Here is a tiny trained network, its code and every weight. The questions are about switching its units off for an input and a target symbol, where a switched-off unit gives its printed mean instead of its output.

import numpy as np


def w(rows, s, z=0):
    codes = np.array(rows[::2]) - 128.0
    scale = np.full(codes.shape[1], s)
    scale[-1] = z or s
    return codes * scale


def f(y):
    return np.maximum(y, 0)


def softmax(a):
    e = np.exp(a - a.max(-1, keepdims=True))
    return e / e.sum(-1, keepdims=True)


def log_softmax(a):
    a = a - a.max(-1, keepdims=True)
    return a - np.log(np.exp(a).sum(-1, keepdims=True))


def net(x, mask):
    ids = ['αξστφψ'.index(c) for c in x.split()]
    T = len(ids)
    res = E[ids] + P[:T]
    u = 0
    for l in range(2):
        r = res
        for j in range(3):
            rows = slice(2 * j, 2 * j + 2)
            q, k, v = (r @ M[l][rows].T for M in (Q, K, V))
            z = softmax(np.where(np.tri(T) > 0, q @ k.T / 2**0.5, -1e9)) @ v
            o = O[l][rows]
            res = res + np.where(mask[u + j], z, o[:, -1]) @ o[:, :-1]
        u += 3
        y = f(res @ A[l][:, :-1].T + A[l][:, -1])
        res = res + np.where(mask[u : u + 8], y, B[l][:, -1]) @ B[l][:, :-1]
        u += 8
    return log_softmax(res[-1] @ U[:, :-1].T + U[:, -1])


Q, K, V, O, A, B = {}, {}, {}, {}, {}, {}
E = w([
[76,134,133],'α',
[219,112,203],'ξ',
[78,130,146],'σ',
[163,107,145],'τ',
[36,51,105],'φ',
[8,148,195],'ψ',
],0.014)
P = w([
[160,197,19],'0',
[149,172,65],'1',
[121,118,138],'2',
[70,216,253],'3',
[200,255,202],'4',
[128,111,139],'5',
[60,200,234],'6',
[186,218,54],'7',
[97,130,140],'8',
[56,183,171],'9',
[180,221,37],'10',
[117,131,153],'11',
[70,198,253],'12',
],0.0065)
Q[0] = w([
[248,97,83],'0.h1',
[175,155,207],'0.h1',
[179,69,102],'0.h2',
[92,120,1],'0.h2',
[85,221,120],'0.h3',
[55,99,202],'0.h3',
],0.009)
K[0] = w([
[206,133,168],'0.h1',
[140,154,162],'0.h1',
[9,146,101],'0.h2',
[94,30,85],'0.h2',
[169,95,71],'0.h3',
[150,167,24],'0.h3',
],0.012)
V[0] = w([
[173,59,121],'0.h1',
[96,106,97],'0.h1',
[247,186,229],'0.h2',
[46,178,139],'0.h2',
[77,75,27],'0.h3',
[255,206,186],'0.h3',
],0.0072)
O[0] = w([
[254,160,154,41],'0.h1',
[110,103,114,135],'0.h1',
[78,157,133,254],'0.h2',
[124,137,167,161],'0.h2',
[142,130,86,122],'0.h3',
[129,203,138,82],'0.h3',
],0.0097,0.0039)
A[0] = w([
[13,210,52,169],'0.n1',
[112,93,3,84],'0.n2',
[186,113,91,114],'0.n3',
[130,163,127,109],'0.n4',
[167,122,84,85],'0.n5',
[141,143,124,4],'0.n6',
[174,114,34,116],'0.n7',
[99,113,203,136],'0.n8',
],0.014,0.004)
B[0] = w([
[199,122,155,249],'0.n1',
[124,179,254,143],'0.n2',
[121,226,80,132],'0.n3',
[162,143,87,136],'0.n4',
[104,171,68,130],'0.n5',
[119,148,160,128],'0.n6',
[33,94,125,134],'0.n7',
[126,106,13,193],'0.n8',
],0.009,0.018)
Q[1] = w([
[190,125,104],'1.h1',
[205,47,179],'1.h1',
[133,53,188],'1.h2',
[63,196,106],'1.h2',
[202,255,95],'1.h3',
[70,99,123],'1.h3',
],0.0092)
K[1] = w([
[182,89,178],'1.h1',
[184,32,114],'1.h1',
[119,216,91],'1.h2',
[61,182,179],'1.h2',
[150,254,114],'1.h3',
[148,76,165],'1.h3',
],0.0075)
V[1] = w([
[97,141,78],'1.h1',
[156,86,149],'1.h1',
[68,222,144],'1.h2',
[149,31,220],'1.h2',
[39,178,178],'1.h3',
[144,136,2],'1.h3',
],0.0094)
O[1] = w([
[132,39,54,89],'1.h1',
[93,198,143,136],'1.h1',
[215,38,167,172],'1.h2',
[76,170,193,187],'1.h2',
[155,1,159,208],'1.h3',
[104,57,85,3],'1.h3',
],0.0086,0.002)
A[1] = w([
[50,168,151,218],'1.n1',
[114,163,53,252],'1.n2',
[220,83,172,15],'1.n3',
[151,48,77,62],'1.n4',
[202,48,182,29],'1.n5',
[173,97,122,18],'1.n6',
[109,23,173,116],'1.n7',
[144,148,1,42],'1.n8',
],0.0099,0.0022)
B[1] = w([
[72,106,87,231],'1.n1',
[150,83,25,194],'1.n2',
[101,212,58,229],'1.n3',
[84,173,177,176],'1.n4',
[25,95,65,235],'1.n5',
[92,168,171,156],'1.n6',
[228,159,254,253],'1.n7',
[171,69,154,155],'1.n8',
],0.0067,0.0038)
U = w([
[87,170,171,35],'α',
[254,201,154,175],'ξ',
[85,160,165,71],'σ',
[217,15,123,50],'τ',
[102,127,207,170],'φ',
[28,106,109,247],'ψ',
],0.0083,0.0016)

Each question gives the input, a string of symbols that net reads in full, and the target symbol t.
The units are the heads (2 rows each of Q, K, V and O) and the neurons (one row each of A and B). Each row of codes is followed by its name. A weight is (code - 128) times the scale printed after its matrix; where a second scale follows, it is the last column's (O, A, B and U).
mask holds one flag per unit, layer by layer, with each layer's heads first. A switched-off unit (its flag False) gives its mean, the last column of its rows in O or B, instead of its output. The means were averaged over made-up inputs and are rounded, as every weight is.
A unit's drop is (log p(t) with every unit on - log p(t) with that unit switched off) / (log p(t) with every unit on - log p(t) with every unit switched off).
The circuit of an input: a set's keep is (log p(t) with only the set's units on - log p(t) with every unit switched off) / (log p(t) with every unit on - log p(t) with every unit switched off). Starting from the 12 units with the biggest drops (on a tie, the unit counted first), units are removed one at a time, each time the one whose removal leaves the highest keep (on an exact tie, the one counted first), for as long as the keep stays at least 0.8.
units of the circuit, in order: the units of the circuit, biggest drop first
most important unit: the unit with the biggest drop
k most important neurons of layer l: the k neurons of layer l with the biggest drops, biggest first
drop of u: that unit's drop, to one decimal
input ψ ψ τ ψ, target ψ: units of the circuit, in order -> (0.n8, 0.h1)
input τ τ ψ φ, target τ: most important unit -> 0.n2
input ψ φ ξ ψ σ τ ξ ψ ψ σ ξ τ τ, target ψ: units of the circuit, in order -> (0.n1, 1.n7)
input ξ ξ τ τ τ ψ ξ ψ ψ σ ψ, target ξ: units of the circuit, in order -> (0.n1, 0.h3)
input ψ σ ψ α ψ ψ ξ ξ ξ ξ ψ φ ξ, target ψ: units of the circuit, in order -> (0.n1, 0.n8, 0.h2)
input ψ σ ψ ξ, target ψ: units of the circuit, in order -> (0.n1, 0.h2, 0.n8)
input ψ ψ σ φ σ φ σ φ, target φ: units of the circuit, in order -> (0.n2, 0.n8)
input τ ψ ξ ξ, target τ: 4 most important neurons of layer 0 -> (0.n1, 0.n8, 0.n2, 0.n3)
input α φ α, target φ: 3 most important neurons of layer 0 -> (0.n2, 0.n8, 0.n1)
input α φ α φ ψ ξ φ τ φ ψ φ, target φ: 4 most important neurons of layer 0 -> (0.n2, 0.n8, 0.n1, 0.n7)
input τ ξ ψ ξ ψ ψ ψ α ψ ψ σ ψ ψ, target τ: 2 most important neurons of layer 0 -> (0.n8, 0.n2)
input τ ψ ξ σ α α φ, target τ: 2 most important neurons of layer 0 -> (0.n2, 0.n3)
input ξ τ ψ σ α φ ξ ψ ξ α, target ξ: drop of 0.h2 -> 0.1
input ξ σ τ τ ξ τ α τ τ σ τ φ σ, target ξ: drop of 0.n7 -> 0.1
input α α α τ ψ ψ σ α φ ξ ψ, target ξ: units of the circuit, in order -> (0.n1)
input τ ψ σ ξ, target τ: drop of 0.n8 -> 0.5
input ψ ψ σ ψ ψ, target ψ: drop of 1.h2 -> 0.4
